What each symbol does to the elements:
from | * @ + $
jd | qt rl mq sj
qs | ff cm zb pc
ds | sn rg hh rd
sb | cd zt cm mh
gq | fh nb pp nc
jz | dq zr sr rm
jp | gs rt fj hr
fr | zm sm hz ng
fm | rj hl sg zr
bl | lg sd gb mr
pp | ch dc zp gn
zz | gq gh nc rh
mr | gb lg tr fz
q804 | ph cz dm th
lg | hm hd hs gb
lc | zr fm dq jz
bh | lb sc qb zs
mz | rr zd bn nj
ld | zt fp cd sb
qz | tz sj gz mg
hn | nq jq mn rl
pr | nf fg lc cf
ct | pc qs sm qj
fg | jm hh fm nf
zt | bm hq fb cd
nc | pp fh gn zg
jq | sf gn cl nq
fj | cp cj gm hq
bz | qh nh bl cq
jm | hl fs rj fm
hz | tg nj ds hj
bt | fp hr zt ld
zd | qj ct fr rr
hf | pm qm hd sd
nz | ht rf gd ql
gs | cj lh cp fj
sf | jr zp fc cl
fc | rl hn qt jd
rg | tb ng bg sn
zs | qb lb dd pz
ff | mp tj zd zb
cc | jp bp hr rn
rd | hh sn jm fg
zm | nj mz tg hz
fz | tr gb bh cz
jr | hn mt rl fc
bb | zh qg ls dr
hs | qr jt tp sc
tb | hj hz nl bg
mt | jq zg nq hn
gh | nb rm fh gq
sc | tp qr q804 lb
cz | bh tr zs ph
qm | cr gz bz pm
cj | rn cc bt cp
nq | cl sf ml mn
tm | fg rd nf pr
jt | mr bl fz qr
cf | lc nf jz pf
fb | jg tq jc tj
tg | rg bn sn ds
pz | dd qb qg gl
gm | ld bt sb tq
mf | sj jd tz qz
sr | zc dt zz md
rm | sr dq md nb
jc | qs mh pc ct
nl | rd ds fg tm
zg | gn pp sf jq
bp | rt mm gs jp
mp | ct jc qj zd
dc | rh zz gr ch
gd | qm mg pm hf
mn | ml cl mf zl
hd | cq bz jt hm
sm | mz zb nj zm
gn | zp ch jr sf
ph | zs bh pz dm
mq | rf zl ht nz
ml | jd fc sj mf
nf | fm jm zr lc
rt | lh dr cj gs
cl | fc jr jd ml
bg | nl hj tm fs
nj | bn rr rg tg
gb | hs hm sc tr
bm | tq gm jg fb
gr | zg nc jq mt
cd | fb bm tj cm
mh | cm cd ff qs
dm | pz zs gl lq
md | zz zc rh dc
jh | qq lq mm cg
cq | bl qh mr jt
pm | bz cr cq hd
fp | hq fj bm zt
qb | th q804 dg dd
rj | cf pr pf sg
nh | hf gd sd qh
rf | qz mf mg ht
zb | zd mp rr mz
mm | dr bb lh rt
gz | ql nz nh cr
dq | dt sg zc sr
pf | jz lc rm tl
ql | gd ht hf nh
jg | mh sb qs jc
zp | mt gr hn jr
qt | zl mn rf mq
rn | hr jp fp bt
rl | mn nq zl qt
dr | ls zh cc lh
ch | gr rh mt zp
hh | fs bg hl jm
bn | ng fr tb rg
lh | cc ls rn cj
pc | zb ff mz sm
qg | jh dg cg zh
ls | bp cg jp cc
tr | sc hs lb bh
dt | tl pf gh zc
hm | jt cq qr hs
gl | qg dd zh bb
fh | dc md ch pp
zc | gh tl gq zz
ng | hz zm hj tb
ht | mg qz qm gd
tq | sb ld mh jg
lq | gl pz bb qq
sd | hd pm hm lg
mg | gz tz cr qm
dg | lq dm qq jh
qh | sd hf lg bl
hr | fj gs hq fp
hl | pr tm cf rj
dd | dg th jh qg
sj | mq qt nz tz
tj | jc jg ct mp
rh | nc gq zg gr
rr | fr qj ng bn
tz | nz mq ql gz
cr | nh ql qh bz
qj | sm pc zm fr
fs | tm nl pr hl
zl | mf ml qz rf
sn | bg tb fs hh
lb | q804 tp th qb
tl | rm jz nb gh
qq | bb gl dr mm
cm | tj fb mp ff
hj | ds tg rd nl
th | dm ph lq dg
cg | mm qq rt bp
hq | gm cp tq bm
nb | md sr dc fh
tp | cz fz ph q804
qr | fz mr cz tp
zr | sg rj dt dq
sg | pf cf tl dt
cp | bt rn ld gm
zh | cg jh bp ls

The rows follow the links: the fewer symbols apart two elements are, the more alike their rows tend to be.

Rows of some elements; one shown again gets a slightly different row:
zl: 373 -276 -156 -179 -34 272 1004 271 -353 -299 -357 148 -366 280 -141 -272 -561 26 -384 -152 -259 198 137 330 308 78 550 301 271 -547 217 -493 301 -252 60 338 -65 596 -534
gb: -236 212 -71 366 -398 -752 46 37 -608 -263 9 -229 -78 -253 -220 427 -258 15 -238 122 130 69 -200 197 416 407 336 530 -200 -267 138 206 -154 228 977 -597 -373 574 -379
dc: 593 -430 245 -686 262 580 537 -77 -233 -142 31 -254 239 -95 191 -255 -333 -423 273 -383 -78 313 225 -228 -180 -238 606 -56 548 -99 370 -716 44 69 -1 643 182 390 -329
tb: 14 -99 52 -242 395 704 -179 -125 635 424 202 137 179 188 169 -224 344 115 301 -97 -18 -98 231 -279 -543 -370 -460 -441 136 313 -219 -55 66 -171 -1039 443 431 -618 318
rn: -460 393 -106 537 -205 -583 -798 26 319 80 -64 247 -114 13 -68 162 453 204 -94 358 52 -354 -299 155 144 133 -623 -205 -522 293 -357 668 -98 9 58 -575 -184 -572 602
cp: -419 363 -42 443 -183 -559 -889 -46 341 79 -19 194 -4 -59 10 153 487 98 7 344 68 -332 -287 62 89 74 -610 -264 -491 365 -312 625 -145 66 106 -537 -184 -616 663
tq: -335 301 121 252 -41 -434 -1025 -204 353 174 217 -43 250 -226 119 214 565 -37 266 209 204 -253 -220 -195 -156 -39 -557 -335 -375 526 -242 545 -273 207 58 -416 -36 -629 650
bl: 3 87 -55 226 -403 -706 198 140 -634 -444 -219 -109 -201 -180 -173 223 -355 -122 -300 86 -4 101 -223 314 552 342 452 427 -117 -334 225 48 -59 159 1036 -448 -422 616 -320
qg: -754 455 -287 769 -270 -552 -230 41 -21 221 140 55 -185 42 -369 507 135 580 -350 305 185 -184 -124 157 139 377 -405 446 -464 -117 -312 692 -64 -2 112 -711 -156 -17 -150
bt: -395 363 -19 431 -157 -560 -944 -52 330 87 6 150 4 -89 17 163 500 86 37 326 95 -330 -306 21 51 60 -600 -301 -473 392 -304 621 -167 79 114 -529 -144 -620 676
rh: 586 -418 230 -659 249 572 573 -72 -250 -116 70 -269 237 -96 189 -241 -348 -384 260 -379 -64 316 246 -225 -187 -235 625 -1 554 -133 374 -701 46 68 -10 629 179 439 -379
hj: 72 -104 43 -260 399 722 -135 -109 635 394 151 156 157 214 189 -271 325 85 284 -109 -31 -95 231 -281 -514 -353 -453 -468 147 310 -187 -89 96 -195 -1044 503 420 -605 343
qb: -697 407 -211 676 -302 -623 -117 -15 -275 148 247 -170 -70 -117 -381 620 -2 453 -258 210 268 -46 -103 91 130 421 -158 611 -361 -191 -156 570 -152 124 410 -723 -199 263 -387
fj: -426 358 -71 478 -183 -567 -857 -6 324 74 -52 205 -55 -44 -28 164 466 137 -23 343 65 -333 -300 84 101 104 -613 -275 -514 335 -322 660 -139 37 84 -541 -172 -597 643
zh: -705 447 -298 744 -265 -559 -346 70 103 201 45 156 -236 97 -324 399 206 545 -355 355 127 -250 -156 222 170 324 -515 290 -516 -48 -367 706 -34 -54 26 -700 -153 -186 42
rr: -310 109 102 -1 325 372 -551 -299 540 560 502 -134 396 -59 120 140 479 182 444 -52 242 -98 167 -480 -636 -254 -565 -261 -45 449 -263 229 -157 68 -778 110 376 -589 253
cz: -545 326 -113 544 -331 -701 -62 -35 -465 -3 202 -261 -21 -208 -319 602 -109 272 -220 157 262 33 -136 105 217 423 81 639 -279 -215 -4 421 -184 227 705 -712 -270 467 -433
bn: -187 22 71 -108 368 556 -374 -238 600 549 390 -15 318 54 134 -4 430 190 381 -84 134 -87 220 -406 -635 -287 -563 -309 56 397 -245 127 -51 -56 -927 255 423 -607 249
cq: 48 64 -45 185 -389 -675 211 156 -633 -473 -257 -85 -223 -160 -157 174 -363 -145 -329 91 -41 113 -232 330 563 339 496 404 -123 -350 221 -2 -37 132 1030 -409 -422 619 -292
jc: -372 247 172 130 114 -129 -936 -302 370 378 463 -195 424 -261 138 290 563 24 447 91 304 -139 -42 -405 -439 -123 -544 -243 -208 559 -214 429 -309 261 -197 -259 145 -575 445
cj: -478 401 -114 556 -207 -583 -755 30 311 87 -77 259 -138 18 -74 185 445 232 -130 380 48 -354 -281 169 155 157 -638 -181 -524 252 -344 689 -108 2 61 -596 -192 -549 565
tj: -390 258 173 151 95 -173 -967 -313 362 352 422 -187 420 -255 131 283 565 9 431 105 296 -160 -72 -381 -402 -115 -535 -281 -221 558 -216 438 -315 249 -157 -271 111 -582 484
mh: -355 276 153 193 50 -251 -1007 -278 340 292 370 -150 378 -271 139 270 564 -15 411 131 275 -188 -122 -331 -343 -101 -553 -299 -264 566 -215 489 -299 251 -72 -328 67 -591 532
gs: -491 411 -148 571 -226 -580 -727 50 303 99 -84 259 -148 34 -115 196 411 275 -153 370 51 -353 -281 187 172 178 -618 -139 -536 227 -357 677 -67 -19 36 -599 -203 -535 531
fb: -365 287 139 215 5 -337 -1017 -248 352 253 312 -115 332 -267 134 246 575 -26 365 165 252 -225 -169 -289 -248 -72 -543 -304 -311 545 -217 531 -308 266 3 -366 19 -611 586
jd: 359 -300 -149 -223 -16 338 1032 246 -345 -254 -299 107 -329 252 -132 -237 -565 22 -347 -173 -236 222 166 269 237 78 548 304 307 -545 217 -511 299 -258 -6 383 6 609 -597

Each walk starts at a row. The symbols on each line, taken left to right, move it on to the next element.
Each answer is a row, close to the row of the element it stands for.
-654 444 -275 733 -245 -548 -452 86 185 168 -6 229 -233 105 -276 326 281 496 -299 359 86 -290 -201 239 183 287 -576 159 -544 31 -374 723 -47 -72 10 -664 -182 -307 211
@ + + * @ + $: -378 356 9 400 -125 -534 -968 -67 332 90 20 137 48 -93 41 161 514 40 92 314 109 -323 -274 5 30 49 -593 -309 -449 417 -302 610 -192 101 114 -513 -139 -642 689
* $ + * + $ @: -378 214 148 105 162 -15 -863 -324 406 458 519 -216 440 -238 127 281 554 87 455 41 314 -138 14 -455 -516 -141 -545 -245 -166 544 -237 402 -305 236 -340 -178 205 -562 371
-358 167 141 32 272 244 -665 -298 482 553 538 -179 427 -122 105 202 516 163 456 -19 300 -109 107 -468 -644 -209 -570 -224 -74 491 -235 308 -212 137 -614 -6 332 -590 276
* * @ * $ $ + *: 117 -150 58 -289 388 736 -112 -91 644 373 103 184 137 225 206 -309 303 65 284 -117 -75 -96 220 -247 -491 -353 -423 -479 151 302 -181 -146 114 -215 -1032 531 396 -605 345
* @ @ $ + @: 174 -177 48 -327 400 753 -87 -72 631 328 73 206 108 235 206 -371 282 45 265 -120 -105 -90 208 -221 -455 -372 -394 -495 160 290 -168 -166 130 -223 -1006 564 383 -571 377
-357 307 85 321 -99 -489 -1010 -126 338 138 112 36 155 -175 84 192 546 -1 201 256 151 -291 -274 -85 -57 5 -583 -338 -415 471 -267 592 -236 172 104 -479 -107 -638 695
@ * $ * + $: -375 243 167 133 124 -103 -912 -314 378 407 484 -215 448 -259 125 287 555 38 456 69 310 -142 -30 -424 -467 -124 -545 -246 -181 550 -230 426 -309 247 -234 -229 168 -578 426
@ + + @ $ @: -363 184 154 69 224 147 -746 -325 452 517 525 -206 447 -176 123 249 527 123 467 4 307 -114 79 -474 -593 -187 -560 -227 -101 513 -237 353 -262 195 -488 -72 285 -564 307
-355 304 136 239 -21 -389 -1023 -211 353 203 246 -66 272 -235 116 235 565 -20 308 203 220 -237 -219 -226 -183 -49 -548 -318 -338 535 -233 542 -279 211 57 -415 -39 -615 627
$ + * + @: -370 201 161 82 221 95 -787 -323 441 501 544 -221 444 -202 126 267 543 119 473 6 298 -120 68 -478 -562 -172 -541 -223 -127 540 -232 368 -267 205 -436 -113 257 -581 335
* @ + @ +: -333 124 103 0 297 349 -579 -295 532 549 506 -154 402 -77 116 164 474 173 456 -35 247 -110 160 -462 -637 -237 -552 -235 -45 469 -257 261 -178 103 -720 71 364 -581 258
-43 109 -45 244 -394 -732 151 107 -640 -408 -177 -137 -167 -195 -167 263 -330 -116 -299 109 27 86 -224 280 535 359 443 446 -127 -327 205 70 -87 183 1034 -467 -415 612 -327
* * @ + * @ * $ +: -570 349 -132 568 -334 -702 -67 -17 -428 28 223 -254 -41 -201 -344 616 -77 309 -240 164 267 27 -121 100 205 422 46 655 -307 -215 -31 459 -169 229 648 -723 -239 428 -434
+ * + @ @ @ $ *: -731 423 -218 714 -283 -593 -133 -15 -228 169 244 -119 -91 -72 -389 609 27 517 -286 236 262 -65 -107 109 116 401 -218 603 -400 -175 -202 587 -136 100 333 -711 -180 209 -351
-666 440 -283 729 -265 -563 -384 77 151 175 -4 205 -235 94 -295 352 271 518 -327 367 102 -287 -182 228 170 317 -560 214 -535 9 -375 701 -30 -58 7 -670 -173 -270 161
* @ + @ +: -562 421 -219 639 -223 -589 -590 74 254 113 -74 284 -203 86 -191 253 375 372 -243 387 63 -336 -246 224 173 218 -625 -7 -548 131 -377 703 -49 -68 3 -632 -178 -454 407
@ + @ + @ *: -519 398 -154 589 -237 -585 -671 60 284 108 -74 263 -192 62 -131 195 402 305 -202 382 62 -334 -274 199 171 189 -613 -106 -549 206 -370 698 -72 -48 37 -601 -180 -496 481
362 -311 -87 -298 78 469 1026 165 -343 -159 -171 -4 -193 202 -93 -206 -556 19 -242 -258 -180 271 241 147 112 11 564 326 379 -508 262 -575 259 -187 -78 455 72 630 -669
* @ * * + @: 347 -308 -130 -249 35 410 1041 203 -336 -187 -223 66 -256 227 -117 -219 -561 26 -301 -198 -211 243 216 212 166 40 546 335 357 -527 246 -538 291 -219 -38 421 34 622 -632
@ @ @ * + $ $ * @: 366 -281 -152 -200 -22 303 1022 255 -348 -258 -345 130 -339 266 -139 -266 -572 17 -379 -167 -267 209 158 287 302 76 546 305 299 -550 222 -503 310 -237 13 368 -35 609 -566
85 40 -57 170 -380 -646 267 169 -631 -486 -302 -60 -246 -133 -143 126 -394 -162 -348 88 -74 99 -237 358 591 321 530 383 -94 -368 240 -36 -16 108 1017 -360 -428 620 -289
$ $ + * @ * +: -625 364 -162 624 -325 -661 -103 -16 -381 72 245 -224 -33 -166 -360 637 -53 385 -249 181 274 8 -111 104 165 423 -26 646 -332 -206 -75 493 -176 184 562 -725 -209 376 -420
* $ * * @ * *: -737 429 -246 719 -287 -579 -145 -3 -187 180 221 -96 -116 -56 -398 600 48 521 -300 248 257 -95 -103 114 116 419 -254 566 -404 -171 -213 613 -126 82 270 -730 -172 190 -333
